Here is a tiny trained network, its code and every weight. The questions are about switching its units off for an input and a class, where a switched-off unit gives its printed mean instead of its output.

import numpy as np


def w(rows, s, z=0):
    codes = np.array(rows[::2]) - 128.0
    scale = np.full(codes.shape[1], s)
    scale[-1] = z or s
    return codes * scale


def f(y):
    return np.maximum(y, 0)


def log_softmax(a):
    a = a - a.max(-1, keepdims=True)
    return a - np.log(np.exp(a).sum(-1, keepdims=True))


def net(x, mask):
    res = np.array(x, float).reshape(1, 8) / 4 @ E
    y = f(res @ A[0][:, :-1].T + A[0][:, -1])
    res = res + np.where(mask, y, B[0][:, -1]) @ B[0][:, :-1]
    return log_softmax(res[-1] @ U[:, :-1].T + U[:, -1])


A, B = {}, {}
E = w([
[144,57,50,147,119,62,124,23,63,122,44],'x0',
[224,166,70,143,164,83,137,229,74,176,140],'x1',
[130,116,113,113,155,62,142,96,96,240,132],'x2',
[151,127,85,173,172,33,131,211,199,109,99],'x3',
[194,153,73,32,202,117,126,133,144,91,152],'x4',
[110,79,105,121,83,175,131,18,75,161,254],'x5',
[112,112,142,67,169,128,122,74,237,60,37],'x6',
[66,128,85,110,161,44,118,144,140,51,232],'x7',
],0.0076)
A[0] = w([
[144,134,126,121,154,92,125,153,102,169,85,28],'n1',
[121,143,131,151,122,177,139,156,120,129,163,85],'n2',
[128,162,157,101,145,143,134,200,204,194,132,34],'n3',
[137,138,97,151,112,98,135,157,122,125,94,60],'n4',
[127,140,112,81,157,76,116,187,111,79,186,30],'n5',
[125,146,159,118,132,145,118,169,172,178,127,53],'n6',
[107,126,147,123,126,135,124,118,99,115,98,83],'n7',
[143,142,135,144,100,176,123,141,107,135,183,41],'n8',
[60,117,121,197,107,51,131,89,158,116,104,47],'n9',
[154,137,117,132,154,88,133,165,99,140,73,45],'n10',
[106,134,144,116,149,111,132,125,102,122,127,59],'n11',
[139,117,95,131,123,74,131,72,58,202,188,17],'n12',
[132,111,111,115,139,96,107,90,73,184,163,47],'n13',
[127,126,139,137,113,155,131,123,106,138,81,60],'n14',
[171,130,107,151,131,88,119,167,121,129,98,73],'n15',
[103,89,124,172,129,95,127,118,173,100,111,29],'n16',
[131,122,104,135,128,105,134,90,71,163,167,49],'n17',
[130,166,114,97,153,88,118,179,124,74,167,38],'n18',
[131,145,103,100,166,98,141,185,130,62,181,14],'n19',
[163,110,110,185,87,201,116,128,115,114,240,33],'n20',
[118,141,114,139,111,111,108,69,160,115,111,114],'n21',
[117,145,141,130,116,134,140,127,110,123,92,63],'n22',
[185,123,87,167,133,96,128,167,134,136,95,44],'n23',
[150,108,107,71,140,129,142,41,171,95,112,23],'n24',
[133,136,117,135,118,119,124,81,60,178,212,69],'n25',
[117,138,141,124,151,144,127,170,173,173,116,78],'n26',
[128,155,167,122,102,206,121,137,48,131,8,1],'n27',
[102,98,131,152,131,116,161,122,159,117,118,77],'n28',
[151,144,104,109,162,61,135,201,135,96,135,101],'n29',
[206,114,69,170,155,67,128,198,123,144,86,24],'n30',
[94,113,117,172,117,92,117,104,135,83,97,35],'n31',
[144,120,133,179,104,176,134,138,125,113,200,28],'n32',
[159,119,96,62,161,148,133,3,172,84,105,18],'n33',
],0.013,0.0085)
B[0] = w([
[178,127,131,125,112,102,118,125,94,109,128,173],'n1',
[121,127,157,103,134,129,123,155,81,129,147,171],'n2',
[179,133,207,133,123,114,128,159,138,139,185,188],'n3',
[159,128,117,124,134,104,134,121,99,131,132,169],'n4',
[84,125,85,146,111,166,111,172,193,110,119,200],'n5',
[158,135,196,135,135,116,148,128,138,123,150,161],'n6',
[140,121,127,137,140,123,113,118,138,109,108,149],'n7',
[96,127,160,148,119,111,128,145,84,106,144,179],'n8',
[68,126,176,118,135,30,143,112,134,107,86,189],'n9',
[166,145,121,150,124,95,105,141,66,132,136,194],'n10',
[130,106,114,140,111,126,118,149,131,142,114,130],'n11',
[152,121,120,149,124,148,229,72,189,131,142,232],'n12',
[139,111,110,145,132,138,197,102,177,116,147,198],'n13',
[129,132,111,97,152,165,146,127,170,87,82,161],'n14',
[159,144,100,121,139,97,127,125,96,152,127,195],'n15',
[79,133,151,139,118,68,120,113,146,128,135,159],'n16',
[143,121,133,108,145,140,184,89,162,166,125,194],'n17',
[95,107,96,120,135,141,110,170,175,126,144,194],'n18',
[73,131,82,132,133,152,104,167,187,149,127,197],'n19',
[63,143,104,115,120,135,129,156,42,113,152,218],'n20',
[123,132,142,126,139,103,91,96,134,122,135,177],'n21',
[124,112,117,133,143,144,102,148,127,160,100,142],'n22',
[156,130,97,122,130,93,139,131,88,125,108,200],'n23',
[162,117,116,115,106,145,66,89,103,104,172,194],'n24',
[116,119,98,136,130,132,229,93,140,121,155,236],'n25',
[166,115,176,127,128,124,158,135,140,135,152,163],'n26',
[111,120,123,134,129,199,134,150,143,140,2,215],'n27',
[98,116,142,132,122,89,115,125,135,149,137,149],'n28',
[143,124,75,122,128,134,108,184,191,125,123,239],'n29',
[190,144,87,111,121,81,134,145,67,113,106,250],'n30',
[89,128,150,124,125,64,125,99,138,152,116,164],'n31',
[93,154,107,109,138,145,107,147,69,148,137,176],'n32',
[157,128,98,141,134,171,30,66,104,143,170,226],'n33',
],0.025,0.012)
U = w([
[110,128,79,102,139,121,97,213,225,103,158,9],'0',
[43,138,134,104,111,187,160,149,71,113,164,38],'1',
[105,94,101,130,141,160,216,73,153,130,145,185],'2',
[72,96,164,117,134,55,103,84,172,99,74,246],'3',
[128,104,184,116,144,207,119,116,138,132,1,40],'4',
[124,84,120,103,140,175,53,39,144,97,148,192],'5',
[173,144,246,118,137,153,144,188,154,151,141,44],'6',
[213,144,82,104,139,75,127,168,117,123,87,239],'7',
],0.0061,0.0014)

Each question gives the input, the list of numbers given to net, and the class t.
The units are the neurons (one row each of A and B). Each row of codes is followed by its name. A weight is (code - 128) times the scale printed after its matrix; where a second scale follows, it is the last column's (A, B and U).
mask holds one flag per neuron, in row order. A switched-off neuron (its flag False) gives its mean, the last column of its row in B, instead of its output. The means were averaged over made-up inputs and are rounded, as every weight is.
A unit's drop is (log p(t) with every unit on - log p(t) with that unit switched off) / (log p(t) with every unit on - log p(t) with every unit switched off).
The circuit of an input: a set's keep is (log p(t) with only the set's units on - log p(t) with every unit switched off) / (log p(t) with every unit on - log p(t) with every unit switched off). Starting from the 12 units with the biggest drops (on a tie, the unit counted first), units are removed one at a time, each time the one whose removal leaves the highest keep (on an exact tie, the one counted first), for as long as the keep stays at least 0.8.
circuit, biggest first: the units of the circuit, biggest drop first
top k neurons: the k neurons with the biggest drops, biggest first
drop of u: that unit's drop, to one decimal
input [-6,4,-1,4,8,0,2,-8], class 6: circuit, biggest first => (n3)
input [-7,-6,4,6,-6,0,-7,4], class 1: circuit, biggest first => (n20, n32)
input [-8,-5,3,-5,0,1,0,-4], class 6: circuit, biggest first => (n3, n6)
input [3,-7,-4,-1,2,-8,5,-5], class 4: top 2 neurons => (n27, n14)
input [-7,8,4,-8,-6,0,-5,2], class 1: top 3 neurons => (n20, n8, n32)
input [-6,7,4,-8,1,-7,-2,2], class 0: top 2 neurons => (n29, n5)
input [7,1,5,3,-3,2,2,3], class 3: top 2 neurons => (n9, n31)
input [6,-6,5,-5,5,-2,-2,4], class 5: top 2 neurons => (n33, n24)
input [8,-6,2,1,-4,2,0,-7], class 3: top 3 neurons => (n9, n31, n21)
input [1,-5,-7,-8,-8,6,2,-4], class 4: top 3 neurons => (n27, n14, n7)
input [-3,2,0,4,8,-8,-7,0], class 0: top 2 neurons => (n5, n19)
input [-5,-6,6,0,-8,-8,8,-3], class 6: top 2 neurons => (n3, n26)
input [4,8,1,2,-8,3,-5,-7], class 2: top 2 neurons => (n12, n25)
input [-2,-8,-6,-3,3,-4,0,-4], class 4: circuit, biggest first => (n27)
input [-7,-7,1,-4,4,5,2,6], class 1: top 2 neurons => (n20, n32)
input [8,-6,1,-1,-3,5,8,3], class 5: top 2 neurons => (n33, n24)
input [0,-8,8,0,1,-3,-4,-4], class 4: top 2 neurons => (n25, n12)
input [3,4,-6,8,5,-6,-7,5], class 0: drop of n18 => 3.2
input [2,5,3,-6,5,0,4,3], class 5: drop of n33 => 0.3
input [6,-6,8,-2,-4,-4,-1,-3], class 3: circuit, biggest first => (n9)
input [-5,6,5,-7,7,-5,3,-8], class 6: drop of n3 => 0.4
